Below is a small trained network, with its code and all its weights. Each question gives an input and a class and asks what happens when units are switched off, that is, made to give their printed mean instead of their output.

import numpy as np


def w(rows, s, z=0):
    codes = np.array(rows[::2]) - 128.0
    scale = np.full(codes.shape[1], s)
    scale[-1] = z or s
    return codes * scale


def f(y):
    return np.maximum(y, 0)


def log_softmax(a):
    a = a - a.max(-1, keepdims=True)
    return a - np.log(np.exp(a).sum(-1, keepdims=True))


def net(x, mask):
    res = np.array(x, float).reshape(1, 7) / 4 @ E
    y = f(res @ A[0][:, :-1].T + A[0][:, -1])
    res = res + np.where(mask, y, B[0][:, -1]) @ B[0][:, :-1]
    return log_softmax(res[-1] @ U[:, :-1].T + U[:, -1])


A, B = {}, {}
E = w([
[119,133,135,145,132,138,102,105,112,153,122],'x0',
[25,185,58,54,180,107,28,216,157,143,108],'x1',
[143,102,195,75,210,104,180,172,85,224,215],'x2',
[125,130,122,121,130,119,141,123,142,114,141],'x3',
[113,242,199,187,153,188,194,178,204,130,107],'x4',
[136,143,121,115,135,126,143,120,116,117,123],'x5',
[126,185,169,189,101,59,84,193,1,50,196],'x6',
],0.0061)
A[0] = w([
[153,103,165,92,241,129,154,177,99,209,217,70],'N0',
[123,234,193,228,160,178,180,187,182,141,97,94],'N1',
[149,105,201,60,174,94,162,176,86,231,201,23],'N2',
[115,80,78,75,166,201,151,82,178,178,85,40],'N3',
[211,107,207,176,78,155,207,65,89,118,133,134],'N4',
[151,64,88,92,160,190,139,99,199,166,75,89],'N5',
[195,79,175,154,72,143,201,77,98,118,133,97],'N6',
[89,161,63,195,19,150,71,57,153,24,1,117],'N7',
[28,206,86,56,139,138,62,193,144,117,78,208],'N8',
[100,201,242,197,191,181,176,157,175,131,136,90],'N9',
[113,59,78,57,144,210,174,60,196,191,86,86],'N10',
[119,157,118,161,53,113,71,109,130,61,82,78],'N11',
[113,170,114,183,90,63,89,144,86,50,142,126],'N12',
[136,9,93,72,115,61,81,83,34,118,169,134],'N13',
[113,163,148,186,118,75,116,170,55,76,183,96],'N14',
[118,116,174,106,233,94,171,142,83,212,190,2],'N15',
[234,69,179,204,43,191,204,62,130,91,168,139],'N16',
[123,179,175,133,173,150,165,190,174,126,149,95],'N17',
[135,207,159,169,137,205,153,154,152,97,90,45],'N18',
[117,16,85,143,124,75,87,87,45,118,161,102],'N19',
[172,46,40,68,133,129,115,66,138,157,122,110],'N20',
[152,156,72,179,122,125,107,100,142,66,21,140],'N21',
[134,145,124,156,119,82,80,170,26,70,209,107],'N22',
[184,4,53,63,93,50,51,68,78,106,152,149],'N23',
[194,113,136,193,63,169,182,73,124,118,143,85],'N24',
[60,205,83,36,148,124,61,201,157,146,120,164],'N25',
[145,117,196,72,228,115,157,151,73,234,210,46],'N26',
[143,165,146,155,102,105,119,168,76,83,180,80],'N27',
[134,145,65,149,54,171,108,122,151,61,66,79],'N28',
[151,100,104,73,170,168,139,87,183,206,116,79],'N29',
[118,92,91,67,129,175,152,86,218,159,35,107],'N30',
[116,154,155,161,104,65,73,177,30,63,211,96],'N31',
[71,160,94,52,163,122,60,203,146,121,90,134],'N32',
[47,171,54,91,165,136,74,206,149,142,144,121],'N33',
[154,105,166,84,176,136,159,167,104,170,189,66],'N34',
],0.0048,0.00081)
B[0] = w([
[65,57,70,132,49,197,134,92,145,30,176,190],'N0',
[64,211,58,41,85,51,118,144,223,238,27,206],'N1',
[68,94,105,146,26,200,110,83,126,39,158,189],'N2',
[161,173,225,191,220,156,198,164,88,103,95,188],'N3',
[194,96,90,96,186,41,59,74,112,210,156,193],'N4',
[157,184,195,215,160,162,204,190,68,121,119,191],'N5',
[206,76,79,84,157,50,56,101,91,197,180,181],'N6',
[68,72,111,137,53,202,120,99,113,24,175,255],'N7',
[213,52,70,100,177,85,50,59,48,191,220,222],'N8',
[78,179,87,58,88,84,115,151,234,175,49,194],'N9',
[143,198,214,198,211,184,212,173,102,118,134,207],'N10',
[84,107,94,163,76,209,147,125,79,79,176,189],'N11',
[155,136,172,175,168,184,207,187,113,112,147,193],'N12',
[43,220,107,64,112,75,152,179,249,188,38,204],'N13',
[172,177,185,182,201,148,189,213,88,113,104,189],'N14',
[73,67,93,145,38,208,134,82,112,36,149,182],'N15',
[231,47,88,94,167,36,52,23,92,226,193,209],'N16',
[84,144,86,87,105,116,84,124,180,160,91,170],'N17',
[38,174,90,58,60,68,86,150,214,174,57,180],'N18',
[91,182,134,87,108,64,144,171,203,169,30,189],'N19',
[90,231,169,117,148,119,173,204,186,148,46,183],'N20',
[95,98,99,150,58,170,113,72,124,41,161,199],'N21',
[153,199,198,188,206,189,193,182,101,121,88,200],'N22',
[54,222,110,62,58,77,170,174,240,201,46,216],'N23',
[218,86,97,113,147,81,76,61,56,172,178,181],'N24',
[222,44,86,119,191,67,59,60,67,209,180,213],'N25',
[27,46,76,130,29,229,132,74,129,27,161,196],'N26',
[145,154,159,191,207,141,184,211,125,125,88,172],'N27',
[54,60,115,116,64,204,132,76,136,64,173,199],'N28',
[163,155,231,195,150,176,188,180,91,113,126,179],'N29',
[177,150,215,245,182,165,183,172,48,99,131,207],'N30',
[164,193,212,200,207,166,173,202,116,121,115,208],'N31',
[196,72,106,124,168,61,65,58,83,168,164,201],'N32',
[254,46,79,135,215,53,77,78,58,156,184,202],'N33',
[74,103,113,127,55,173,117,89,132,74,174,167],'N34',
],0.004,0.0073)
U = w([
[228,62,78,111,195,39,67,70,77,186,191,204],'0',
[155,200,233,217,215,188,182,198,94,103,100,14],'1',
[52,70,74,131,23,222,113,87,120,20,165,253],'2',
[63,224,87,38,92,49,124,163,209,191,2,42],'3',
],0.0087,0.00025)

Each question gives the input, the list of numbers given to net, and the class t.
The units are the neurons (one row each of A and B). Each row of codes is followed by its name. A weight is (code - 128) times the scale printed after its matrix; where a second scale follows, it is the last column's (A, B and U).
mask holds one flag per neuron, in row order. A switched-off neuron (its flag False) gives its mean, the last column of its row in B, instead of its output. The means were averaged over made-up inputs and are rounded, as every weight is.
A unit's drop is (log p(t) with every unit on - log p(t) with that unit switched off) / (log p(t) with every unit on - log p(t) with every unit switched off).
The circuit of an input: a set's keep is (log p(t) with only the set's units on - log p(t) with every unit switched off) / (log p(t) with every unit on - log p(t) with every unit switched off). Starting from the 12 units with the biggest drops (on a tie, the unit counted first), units are removed one at a time, each time the one whose removal leaves the highest keep (on an exact tie, the one counted first), for as long as the keep stays at least 0.8.
circuit, biggest first: the units of the circuit, biggest drop first
most important unit: the unit with the biggest drop
k most important neurons: the k neurons with the biggest drops, biggest first
drop of u: that unit's drop, to one decimal
input [1,5,-6,1,-6,-5,6], class 1: 4 most important neurons => N31; N22; N12; N14
input [-8,4,-6,-2,7,-1,5], class 3: 3 most important neurons => N1; N18; N9
input [7,5,6,-2,4,-6,-5], class 2: circuit, biggest first => N26; N0
input [6,8,7,-5,8,-6,-6], class 0: circuit, biggest first => N25; N33
input [1,-5,-4,-5,-8,-6,3], class 3: circuit, biggest first => N23; N13
input [-1,-6,-5,-2,-8,-6,0], class 3: most important unit => N23
input [3,7,3,-3,7,4,7], class 0: circuit, biggest first => N8; N25
input [-8,2,-7,5,6,-4,-4], class 2: 2 most important neurons => N7; N28
input [5,1,5,-5,-6,-6,-4], class 3: circuit, biggest first => N13; N23
input [3,-3,-5,-6,6,-4,2], class 3: circuit, biggest first => N1; N18
input [3,-2,6,7,-7,0,0], class 3: circuit, biggest first => N13; N23
input [3,-1,-6,-5,-8,8,-8], class 1: 2 most important neurons => N30; N10
input [6,6,2,-1,7,-5,5], class 3: 2 most important neurons => N1; N9
input [-2,6,6,6,3,-6,5], class 0: circuit, biggest first => N25
input [4,6,4,6,4,-1,-6], class 0: 3 most important neurons => N25; N8; N33
input [1,2,4,8,-6,-4,6], class 1: 2 most important neurons => N31; N22
input [-8,8,-2,-1,7,0,8], class 0: 2 most important neurons => N8; N25
input [0,-3,-7,-7,-3,1,-7], class 1: 2 most important neurons => N10; N30
input [-7,0,-5,-5,-7,-2,4], class 3: 3 most important neurons => N23; N13; N19
input [-7,-5,-5,6,-2,5,0], class 0: most important unit => N16
input [-5,6,8,8,8,-7,-1], class 2: 2 most important neurons => N26; N0
input [-2,-1,0,-5,7,-5,5], class 3: 2 most important neurons => N1; N9
input [-5,0,1,0,-4,3,8], class 1: drop of N26 => 0.0
input [-1,1,-3,-5,-4,-2,5], class 1: drop of N22 => 0.1
input [1,2,1,-5,-8,-3,-8], class 1: drop of N30 => 0.2
input [4,-1,6,5,5,1,5], class 2: drop of N2 => 0.2
input [5,-5,7,-8,-8,8,-8], class 1: most important unit => N10
